Moves between objects:
FS: &>DR, @>GN
JP: &>ZC, @>TN
PR: &>NB, @>TJ
MH: &>RQ, @>FF
TN: &>FZ, @>JP
DR: &>GG, @>HB
BQ: &>NM, @>QT
LF: &>PR, @>PP
TL: &>LL, @>SJ
BH: &>RQ, @>MJ
ZF: &>NR, @>LL
RL: &>JC, @>TD
NM: &>GH, @>RD
LJ: &>LJ, @>HH
LT: &>SQ, @>PR
PP: &>FS, @>HB
MC: &>LB, @>RN
QN: &>BL, @>DR
FB: &>GN, @>PR
RT: &>RC, @>LB
RC: &>ZF, @>TL
GZ: &>QT, @>QF
BL: &>CG, @>GG
NR: &>LT, @>RT
RD: &>LJ, @>JC
CR: &>JP, @>JZ
QT: &>RD, @>RL
TD: &>CG, @>TD
HR: &>CL, @>RQ
NF: &>QB, @>BQ
NQ: &>NH, @>LT
ZC: &>TD, @>ZB
MJ: &>FB, @>LF
JC: &>HH, @>TN
RQ: &>NQ, @>NR
JZ: &>BC, @>QN
GR: &>MJ, @>MP
SQ: &>RQ, @>ZF
QB: &>QF, @>LJ
GN: &>TJ, @>GR
MP: &>LF, @>CL
SJ: &>MC, @>TZ
GG: &>NB, @>FS
GH: &>NF, @>LJ
HB: &>FS, @>FB
HH: &>JP, @>QF
ZB: &>CR, @>CG
FJ: &>GZ, @>QB
NB: &>FS, @>MT
FL: &>SJ, @>MH
CL: &>PP, @>NQ
BC: &>BC, @>BL
TJ: &>HR, @>HR
FF: &>FJ, @>NF
QF: &>FF, @>GH
NH: &>HR, @>SQ
FZ: &>RL, @>ZC
CG: &>JZ, @>NB
TZ: &>RN, @>FJ
RN: &>FL, @>GZ
LB: &>NQ, @>FL
LL: &>RT, @>MC
MT: &>DR, @>BH

In the rows, zero is written as 50.

The rows follow the links: the fewer symbols apart two objects are, the more alike their rows tend to be.

Row, then object:
[ 77  34  59  52  58  33  56  56  72  77  50  50  54  28  70  31  17  57  63  50  40  10  54  69  32  54  72  33  57  56  68  56  64  23  66  61  63  54  38  39  59  58  47  61]: RQ
[ 60  46  25  42  29  60  59  60  66  68  35  35  42  41  45  25  34  62  44  20  64  36  57  41  48  44  71  46  52  64  35  18  58  37  31  52  68  29  69  30  58  68  40  81]: FF
[ 55  29  74  53  67  53  58  60  72  74  73  66  57  48  64  64  72  44  51  82  79  46  56  46  51  56  58  67  48  23  27  35  42  43  43  49  59  55  62  69  40  26  78  49]: GG
[ 46  43  61  36  71  84  53  33  66  58  59  61  59  56  57  69  75  54  45  70  71  42  55  40  71  65  53  84  36  24  24  33  32  59  52  51  52  47  54  70  40  32  61  34]: HB
[ 33  52  49  53  47  64  78  17  27  38  45  73  13  31  39  42  53  69  48  57  43  54  39  64  47  49  30  47  29  79  36  73  57  44  42  75  54  46  65  52  58  30  56  41]: TN
[ 62  61  31  35  91  64  34  44  48  47  37  37  44  55  51  44  58  59  32  58  32  12  66  56  51  49  33  63  40  22  52  45  81  31  78  58  64  39  39  61  62  37  31  53]: TJ
[ 72  60  44  20  22  41  56  45  46  77  60  39  30  68  40  37  54  33  45  32  54  39  57  26  54  32  67  44  80  44  36  49  53  72  43  52  70  36  57  36  22  31  38  50]: GH
[ 61  34  67  58  57  25  51  80  62  70  58  65  62  72  61  50  56  61  43  70  75  77  40  42  44  51  35  38  65  29  50  54  55  37  39  40  57  65  70  62  45  19  80  46]: QN
[ 39  53  55  34  34  47  57  28  67  30  39  42  69  77  77  51  30  80  52  36  56  72  36  58  74  63  52  59  41  41  68  52  30  76  38  34  48  51  29  48  41  68  47  38]: MJ
[ 67  56  52  18  32  52  64  24  39  73  54  51  14  54  36  37  57  48  44  36  50  39  49  32  54  32  57  44  84  54  35  55  58  65  43  63  71  45  58  40  17  24  44  43]: LJ
[ 51  68  32  50  45  61  58  63  37  36  28  47  47  37  46  54  57  34  49  24  62  70  55  32  60  31  69  53  34  66  29  23  33  34  37  51  59  31  70  32  52  88  50  92]: GZ
[ 43  51  48  80  86  62  30  66  39  38  33  52  63  24  35  52  48  27  59  42  30  51  35  48  38  44  64  44  55  65  65  49  39  30  81  50  40  67  44  50  62  92  44  64]: LB
[ 35  57  46  77  81  70  29  64  32  24  33  61  64  36  24  58  58  29  57  40  43  69  32  38  49  48  48  56  50  65  55  36  33  47  67  43  34  64  58  56  57  92  53  59]: MC
[ 62  55  49  32  71  68  46  33  70  51  45  39  61  71  74  55  49  78  39  63  49  17  60  63  72  71  49  75  32  14  56  43  56  59  66  46  58  36  23  65  57  38  38  34]: PR
[ 61  59  74  24  35  29  63  38  26  50  69  55  30  59  60  64  59  11  57  52  49  63  47  39  57  24  60  44  68  59  42  81  34  65  51  63  57  42  41  44  15  37  47  48]: RD
[ 71  58  37  45  90  51  42  49  48  57  39  39  40  42  53  37  44  58  40  55  30   5  66  63  44  45  41  50  47  32  59  55  79  21  82  69  70  40  40  54  63  44  35  60]: HR
[ 32  58  37  72  79  73  32  60  30  23  28  57  61  34  29  56  62  35  47  34  43  69  35  34  50  45  54  57  46  66  49  33  34  43  62  41  30  62  63  50  56  92  52  68]: SJ
[ 25  54  30  68  20  53  58  43  41  27  55  58  29  42  45  57  59  56  50  65  46  49  64  71  38  57  27  50  13  76  36  54  68  52  26  49  30  36  61  49  78  38  39  45]: ZC

Each walk starts at a row. The symbols on each line, taken left to right, move it on to the next object.
Each answer is a row, close to the row of the object it stands for.
---
[ 72  57  34  21   7  42  55  53  61  76  56  29  35  65  45  39  48  37  51  25  55  40  64  30  55  37  71  49  71  53  34  32  52  61  33  48  67  31  58  29  26  47  38  64]
@ &	[ 67  59  67  25  23  27  56  52  37  56  73  47  35  67  61  64  59  12  59  51  48  62  59  36  59  25  65  51  73  50  44  68  34  68  52  56  64  40  41  41  16  38  47  51]
@ & @	[ 45  56  47  35  39  62  77  13  33  62  51  66   6  42  30  29  49  69  44  39  50  43  37  44  50  40  38  41  56  73  33  64  57  50  43  74  74  48  67  39  33  24  50  44]
---
[ 61  41  42  59  51  49  60  64  68  60  33  46  56  21  61  34  23  57  58  29  53  39  50  53  35  44  74  37  40  68  49  29  49  13  47  60  67  42  56  29  60  83  48  80]
@ &	[ 53  57  19  44  40  70  57  57  54  54  27  39  48  41  32  38  47  56  41  16  66  47  59  35  50  45  62  50  48  61  29  14  50  34  28  51  61  30  74  34  59  79  44  83]
@	[ 66  55  27  26  26  61  61  40  57  75  45  40  33  49  33  34  47  57  38  12  61  33  62  29  51  42  58  49  67  55  32  24  63  59  31  49  68  32  73  34  41  43  41  66]
---
[ 41  45  35  72  20  25  42  87  57  48  68  50  63  69  54  58  62  51  44  72  60  70  66  61  35  56  20  39  30  39  42  49  71  46  23  32  30  45  59  56  77  29  63  49]
@ & @	[ 40  60  40  28  72  72  44  27  56  33  35  41  61  75  58  61  60  75  32  53  57  46  49  44  81  67  37  79  35  14  44  40  47  67  59  42  46  46  36  70  47  45  46  32]
& @ &	[ 60  63  38  37  91  60  41  35  43  36  29  40  50  60  52  47  44  70  32  45  27  26  55  57  62  45  31  62  46  20  60  53  72  43  81  63  60  41  25  60  68  53  34  56]
---
[ 56  33  71  46  33  28  74  43  81  62  56  52  72  48  96  41  15  63  67  48  64  53  39  64  51  62  77  50  43  55  63  53  23  48  38  46  67  52  36  38  44  60  61  49]
@ @	[ 42  60  46  27  49  60  52  22  63  18  32  34  66  85  64  57  43  79  39  36  50  63  41  53  79  64  36  66  37  27  71  49  43  81  43  36  47  45  27  54  48  61  45  40]
@ @ @	[ 40  57  55  27  58  72  51  23  63  31  36  44  62  75  65  61  49  77  41  48  66  55  47  52  83  71  46  76  33  24  54  36  32  75  43  40  49  45  30  62  44  53  53  32]
---
[ 37  63  44  32  44  54  53  28  55  16  33  32  69  79  62  49  37  80  40  35  48  72  33  52  80  63  39  68  40  36  71  50  42  78  41  37  43  44  21  51  50  59  44  40]
@	[ 43  68  42  31  54  53  45  32  49  14  25  34  67  80  58  48  40  81  35  32  44  67  35  54  76  59  29  56  39  34  76  53  49  74  54  35  43  52  27  49  49  64  37  44]
@ @ @	[ 71  33  57  56  65  40  46  55  70  80  60  43  54  31  59  30  24  47  63  61  28   6  58  68  31  54  68  37  67  49  75  62  67  35  79  61  58  56  30  46  57  51  43  45]
---
[ 51  30  72  51  55  63  57  57  80  76  77  61  61  47  75  69  62  49  53  77  80  40  62  53  53  64  62  68  34  24  22  29  34  49  44  46  56  49  58  69  49  34  74  42]
@	[ 56  22  79  47  43  51  75  50  83  73  71  64  62  38  83  58  44  53  64  69  81  47  51  54  51  62  74  55  41  44  35  43  22  42  38  50  63  53  50  58  35  45  74  51]
@ & @	[ 65  29  68  67  48  37  33  57  64  81  67  41  58  33  44  37  30  38  69  55  27  21  50  67  31  62  69  30  77  56  78  65  57  58  70  51  46  64  29  45  49  50  46  36]
---
[ 74  45  48  56  79  36  47  63  53  63  44  48  45  31  59  36  29  50  52  53  26  12  55  71  34  48  58  36  55  47  65  60  73  16  85  70  68  54  37  49  62  60  39  63]
@ & @	[ 53  37  58  68  46  49  26  54  59  72  64  42  60  42  26  41  42  35  68  55  27  25  48  60  35  64  66  41  86  53  77  55  55  71  71  43  32  71  36  52  44  51  45  21]
& @ &	[ 38  40  54  67  49  59  21  53  49  61  64  47  60  47  20  51  56  32  63  54  29  43  42  44  39  65  58  44  83  55  72  50  45  79  68  32  19  76  36  54  37  57  44  12]
---
[ 27  53  50  67  31  53  70  32  29  21  57  62  30  32  55  58  58  48  56  66  43  62  56  71  49  47  29  51  10  78  39  72  50  45  32  62  37  38  57  49  69  38  48  47]
@ &	[ 31  58  39  70  16  36  49  73  46  26  64  44  55  51  57  69  62  31  60  72  46  62  80  67  44  53  40  59  14  60  32  46  59  56  28  38  22  29  51  48  80  46  44  49]
@ & &	[ 54  45  47  62  44  17  46  79  46  52  47  50  59  82  48  39  49  72  40  51  58  87  38  47  43  48  14  22  61  39  66  63  74  41  33  38  47  66  60  55  63  24  65  49]
